Below are the code and all the weights of a small trained network. Each question names an input and a target symbol and asks about switching units off, where a switched-off unit gives its printed mean instead of its output.

import numpy as np


def w(rows, s, z=0):
    codes = np.array(rows[::2]) - 128.0
    scale = np.full(codes.shape[1], s)
    scale[-1] = z or s
    return codes * scale


def f(y):
    return y / 2 * (1 + np.tanh(0.7978845608 * (y + 0.044715 * y**3)))


def softmax(a):
    e = np.exp(a - a.max(-1, keepdims=True))
    return e / e.sum(-1, keepdims=True)


def log_softmax(a):
    a = a - a.max(-1, keepdims=True)
    return a - np.log(np.exp(a).sum(-1, keepdims=True))


def net(x, mask):
    ids = ['αβδεζηθλμξστφψω'.index(c) for c in x.split()]
    T = len(ids)
    res = E[ids] + P[:T]
    u = 0
    for l in range(2):
        q, k, v = (res @ M[l].T for M in (Q, K, V))
        z = softmax(np.where(np.tri(T) > 0, q @ k.T / 3**0.5, -1e9)) @ v
        res = res + np.where(mask[u], z, O[l][:, -1]) @ O[l][:, :-1]
        u += 1
        y = f(res @ A[l][:, :-1].T + A[l][:, -1])
        res = res + np.where(mask[u : u + 8], y, B[l][:, -1]) @ B[l][:, :-1]
        u += 8
    return log_softmax(res[-1] @ U[:, :-1].T + U[:, -1])


Q, K, V, O, A, B = {}, {}, {}, {}, {}, {}
E = w([
[82,85,137,96],'α',
[128,104,100,118],'β',
[208,85,121,72],'δ',
[121,118,82,130],'ε',
[118,110,92,119],'ζ',
[162,70,178,240],'η',
[115,114,88,128],'θ',
[109,114,88,127],'λ',
[189,231,132,63],'μ',
[65,174,154,41],'ξ',
[136,103,102,110],'σ',
[180,116,77,97],'τ',
[109,107,95,123],'φ',
[86,155,98,232],'ψ',
[248,190,155,200],'ω',
],0.017)
P = w([
[121,128,67,155],'0',
[155,141,1,160],'1',
[139,119,15,135],'2',
[94,110,60,163],'3',
[95,104,72,153],'4',
[101,101,90,119],'5',
[91,100,110,129],'6',
[91,97,133,110],'7',
[110,97,149,108],'8',
[101,80,206,82],'9',
[90,128,164,145],'10',
[110,94,204,81],'11',
],0.009)
Q[0] = w([
[124,3,83,72],'0.h1',
[144,94,86,161],'0.h1',
[93,26,75,150],'0.h1',
],0.0059)
K[0] = w([
[154,2,250,103],'0.h1',
[138,92,156,182],'0.h1',
[173,19,160,155],'0.h1',
],0.0067)
V[0] = w([
[75,131,76,250],'0.h1',
[146,214,2,71],'0.h1',
[137,42,218,156],'0.h1',
],0.0065)
O[0] = w([
[159,145,217,190,107],'0.h1',
[101,235,112,69,253],'0.h1',
[129,2,125,182,163],'0.h1',
],0.009,0.0013)
A[0] = w([
[239,189,119,173,91],'0.n1',
[172,93,187,168,43],'0.n2',
[169,200,148,185,50],'0.n3',
[45,254,220,84,2],'0.n4',
[64,234,116,247,84],'0.n5',
[169,84,33,124,83],'0.n6',
[165,204,168,83,180],'0.n7',
[133,179,77,196,126],'0.n8',
],0.0078)
B[0] = w([
[127,72,181,231,143],'0.n1',
[106,189,136,153,161],'0.n2',
[107,56,185,88,109],'0.n3',
[136,127,6,113,170],'0.n4',
[76,89,132,218,171],'0.n5',
[113,99,45,164,219],'0.n6',
[139,208,254,85,250],'0.n7',
[138,86,173,94,154],'0.n8',
],0.0079,0.0025)
Q[1] = w([
[76,113,120,53],'1.h1',
[68,78,77,164],'1.h1',
[119,33,45,2],'1.h1',
],0.0067)
K[1] = w([
[70,147,110,50],'1.h1',
[179,10,52,86],'1.h1',
[79,3,157,26],'1.h1',
],0.0052)
V[1] = w([
[74,78,167,66],'1.h1',
[150,174,116,121],'1.h1',
[7,123,118,144],'1.h1',
],0.014)
O[1] = w([
[105,155,39,189,144],'1.h1',
[156,3,179,136,129],'1.h1',
[254,245,107,219,2],'1.h1',
],0.0069,0.0015)
A[1] = w([
[167,8,98,212,164],'1.n1',
[195,136,166,237,3],'1.n2',
[113,153,37,105,159],'1.n3',
[137,4,145,204,194],'1.n4',
[223,132,131,192,93],'1.n5',
[79,135,202,74,59],'1.n6',
[254,100,68,61,164],'1.n7',
[102,95,13,149,144],'1.n8',
],0.0075,0.0067)
B[1] = w([
[131,184,79,92,233],'1.n1',
[90,20,137,65,160],'1.n2',
[47,57,122,168,205],'1.n3',
[211,183,28,119,254],'1.n4',
[101,159,47,61,143],'1.n5',
[254,76,34,159,130],'1.n6',
[23,163,169,212,253],'1.n7',
[101,50,125,171,210],'1.n8',
],0.0072,0.0067)
U = w([
[139,109,145,73,130],'α',
[168,119,37,108,50],'β',
[89,132,116,251,120],'δ',
[122,116,125,118,34],'ε',
[124,120,140,130,90],'ζ',
[120,127,148,133,168],'η',
[155,58,163,159,110],'θ',
[133,131,134,131,118],'λ',
[119,117,141,127,88],'μ',
[120,129,163,132,254],'ξ',
[80,51,113,129,155],'σ',
[139,141,136,125,188],'τ',
[86,199,100,74,83],'φ',
[123,129,154,136,208],'ψ',
[119,118,133,144,131],'ω',
],0.012,0.0053)

Each question gives the input, a string of symbols that net reads in full, and the target symbol t.
The units are the heads (3 rows each of Q, K, V and O) and the neurons (one row each of A and B). Each row of codes is followed by its name. A weight is (code - 128) times the scale printed after its matrix; where a second scale follows, it is the last column's (O, A, B and U).
mask holds one flag per unit, layer by layer, with each layer's heads first. A switched-off unit (its flag False) gives its mean, the last column of its rows in O or B, instead of its output. The means were averaged over made-up inputs and are rounded, as every weight is.
A unit's drop is (log p(t) with every unit on - log p(t) with that unit switched off) / (log p(t) with every unit on - log p(t) with every unit switched off).
The circuit of an input: a set's keep is (log p(t) with only the set's units on - log p(t) with every unit switched off) / (log p(t) with every unit on - log p(t) with every unit switched off). Starting from the 12 units with the biggest drops (on a tie, the unit counted first), units are removed one at a time, each time the one whose removal leaves the highest keep (on an exact tie, the one counted first), for as long as the keep stays at least 0.8.
units of the circuit, in order: the units of the circuit, biggest drop first
most important unit: the unit with the biggest drop
k most important neurons: the k neurons with the biggest drops, biggest first
k most important neurons of layer l: the k neurons of layer l with the biggest drops, biggest first
drop when u is switched off: that unit's drop, to one decimal
input δ ζ δ ω, target θ: units of the circuit, in order -> (1.h1 0.n1)
input δ δ δ λ η δ δ δ δ θ φ, target σ: units of the circuit, in order -> (1.h1 0.h1)
input α α δ, target δ: units of the circuit, in order -> (1.n7 1.h1)
input δ δ α σ θ δ α δ α α α β, target δ: units of the circuit, in order -> (1.h1 0.h1 0.n7)
input δ η α δ δ δ θ, target σ: 3 most important neurons -> (1.n8 0.n7 1.n3)
input β δ δ α β δ ε δ ξ α η μ, target α: most important neuron -> (0.n7)
input α θ η λ α α τ, target δ: units of the circuit, in order -> (1.h1 1.n7)
input ξ δ η α δ δ δ ζ, target σ: 2 most important neurons -> (0.n7 1.n8)
input λ δ δ η λ η η δ, target β: units of the circuit, in order -> (0.h1 1.n4)
input ζ δ τ δ α δ δ τ, target σ: 3 most important neurons of layer 1 -> (1.n3 1.n4 1.n8)
input α α ω, target θ: units of the circuit, in order -> (1.h1 0.n1)
input δ δ ζ θ δ ξ ε η α η δ λ, target β: 3 most important neurons of layer 1 -> (1.n4 1.n7 1.n1)
input α μ σ, target δ: units of the circuit, in order -> (1.h1 1.n7 0.n7)
input ω ζ δ δ δ δ ε τ α δ δ λ, target σ: units of the circuit, in order -> (0.h1 1.h1 0.n7 1.n8)
input δ τ β, target σ: 3 most important neurons of layer 1 -> (1.n4 1.n3 1.n1)
input δ η α σ η λ λ δ ε δ τ τ, target σ: most important unit -> 0.h1
input α φ β, target δ: units of the circuit, in order -> (1.h1 1.n7)
input η ξ ζ δ α δ δ δ ζ, target σ: 2 most important neurons of layer 1 -> (1.n8 1.n3)
input α η ω δ α η α θ, target δ: 3 most important neurons of layer 1 -> (1.n8 1.n2 1.n3)
input θ η δ α α α ξ φ, target δ: units of the circuit, in order -> (1.h1)
input α ε δ θ ψ ε δ δ α α α, target δ: 2 most important neurons -> (0.n7 1.n2)
input α δ α, target δ: 2 most important neurons -> (0.n7 1.n3)
input ε δ α τ δ η α β δ δ ε, target σ: 2 most important neurons -> (0.n7 1.n8)
input η ε δ η η α, target β: 4 most important neurons -> (1.n4 1.n7 0.n7 1.n1)
input δ α ε δ δ η η λ, target β: 2 most important neurons of layer 0 -> (0.n7 0.n2)
input δ δ θ α δ α α δ δ δ ξ ε, target σ: drop when 0.n7 is switched off -> 0.2
input δ δ δ α δ η η δ, target β: drop when 1.n1 is switched off -> 0.5
